Here is a tiny trained network, its code and every weight. The questions are about switching its units off for an input and a class, where a switched-off unit gives its printed mean instead of its output.

import numpy as np


def w(rows, s, z=0):
    codes = np.array(rows[::2]) - 128.0
    scale = np.full(codes.shape[1], s)
    scale[-1] = z or s
    return codes * scale


def f(y):
    return np.maximum(y, 0)


def log_softmax(a):
    a = a - a.max(-1, keepdims=True)
    return a - np.log(np.exp(a).sum(-1, keepdims=True))


def net(x, mask):
    res = np.array(x, float).reshape(1, 4) / 4 @ E
    y = f(res @ A[0][:, :-1].T + A[0][:, -1])
    res = res + np.where(mask, y, B[0][:, -1]) @ B[0][:, :-1]
    return log_softmax(res[-1] @ U[:, :-1].T + U[:, -1])


A, B = {}, {}
E = w([
[160,109,122,50,199,107],'x0',
[175,41,105,116,121,129],'x1',
[144,139,113,126,78,8],'x2',
[174,145,130,85,68,125],'x3',
],0.011)
A[0] = w([
[118,176,151,122,158,124,85],'neuron 1',
[144,129,135,99,196,171,45],'neuron 2',
[103,145,127,85,138,137,6],'neuron 3',
[123,140,124,174,96,94,151],'neuron 4',
[134,148,115,128,130,74,55],'neuron 5',
[185,97,122,35,163,187,109],'neuron 6',
[147,102,133,74,140,169,54],'neuron 7',
[161,153,119,77,160,138,153],'neuron 8',
[171,189,125,89,80,82,102],'neuron 9',
[172,168,127,62,57,51,48],'neuron 10',
[73,221,126,153,147,169,20],'neuron 11',
[143,49,137,174,13,186,136],'neuron 12',
[100,125,138,84,123,119,102],'neuron 13',
[117,130,160,83,84,43,93],'neuron 14',
[143,2,131,151,174,109,204],'neuron 15',
[187,124,129,86,103,33,170],'neuron 16',
[169,82,120,178,30,158,49],'neuron 17',
[212,91,134,37,158,208,192],'neuron 18',
[170,84,128,56,166,168,209],'neuron 19',
[140,99,127,129,63,170,82],'neuron 20',
[133,140,111,160,70,181,52],'neuron 21',
[81,204,150,141,134,172,187],'neuron 22',
[59,225,132,182,111,196,39],'neuron 23',
[135,86,118,108,184,51,175],'neuron 24',
],0.014,0.0023)
B[0] = w([
[103,88,124,122,87,155,162],'neuron 1',
[113,100,132,81,129,168,190],'neuron 2',
[132,104,113,119,121,149,143],'neuron 3',
[164,111,146,67,127,139,174],'neuron 4',
[141,154,144,120,78,170,169],'neuron 5',
[142,87,170,64,179,174,226],'neuron 6',
[135,102,157,95,128,107,178],'neuron 7',
[140,104,115,108,138,184,178],'neuron 8',
[198,174,95,120,138,185,202],'neuron 9',
[212,200,78,143,145,174,228],'neuron 10',
[40,154,131,132,132,111,204],'neuron 11',
[182,19,134,157,143,94,211],'neuron 12',
[140,124,113,125,137,139,143],'neuron 13',
[165,172,118,88,61,118,207],'neuron 14',
[4,101,86,171,109,170,213],'neuron 15',
[168,202,118,174,67,114,233],'neuron 16',
[157,30,136,131,124,121,192],'neuron 17',
[163,76,175,85,216,110,248],'neuron 18',
[98,95,150,46,151,144,222],'neuron 19',
[172,126,160,127,145,102,167],'neuron 20',
[176,177,190,71,133,85,176],'neuron 21',
[66,148,128,154,195,149,210],'neuron 22',
[38,188,148,117,197,115,230],'neuron 23',
[69,184,139,146,67,81,204],'neuron 24',
],0.027,0.013)
U = w([
[128,60,106,181,81,134,25],'0',
[131,130,193,123,163,98,8],'1',
[243,184,120,129,52,124,230],'2',
[40,181,148,119,122,147,249],'3',
[163,1,177,68,123,163,186],'4',
[133,128,107,179,18,99,8],'5',
],0.0094,0.0017)

Each question gives the input, the list of numbers given to net, and the class t.
The units are the neurons (one row each of A and B). Each row of codes is followed by its name. A weight is (code - 128) times the scale printed after its matrix; where a second scale follows, it is the last column's (A, B and U).
mask holds one flag per neuron, in row order. A switched-off neuron (its flag False) gives its mean, the last column of its row in B, instead of its output. The means were averaged over made-up inputs and are rounded, as every weight is.
A unit's drop is (log p(t) with every unit on - log p(t) with that unit switched off) / (log p(t) with every unit on - log p(t) with every unit switched off).
most important unit: the unit with the biggest drop
top k neurons: the k neurons with the biggest drops, biggest first
drop when u is switched off: that unit's drop, to one decimal
input [-6,4,-4,-7], class 3: top 4 neurons	(neuron 18; neuron 23; neuron 6; neuron 15)
input [-8,1,-5,0], class 1: most important unit	neuron 23
input [-5,-2,-7,3], class 1: top 3 neurons	(neuron 12; neuron 15; neuron 21)
input [8,8,8,-2], class 2: top 2 neurons	(neuron 16; neuron 10)
input [-4,1,5,-8], class 3: top 3 neurons	(neuron 16; neuron 12; neuron 18)
input [1,-2,-4,0], class 3: top 2 neurons	(neuron 12; neuron 17)
input [-3,-1,-8,-1], class 3: top 2 neurons	(neuron 23; neuron 11)
input [3,-8,-5,8], class 3: drop when neuron 12 is switched off	0.4
input [-3,8,6,-2], class 5: drop when neuron 15 is switched off	0.4
input [5,0,5,-5], class 5: drop when neuron 24 is switched off	0.1
input [2,0,5,-7], class 5: drop when neuron 23 is switched off	0.2
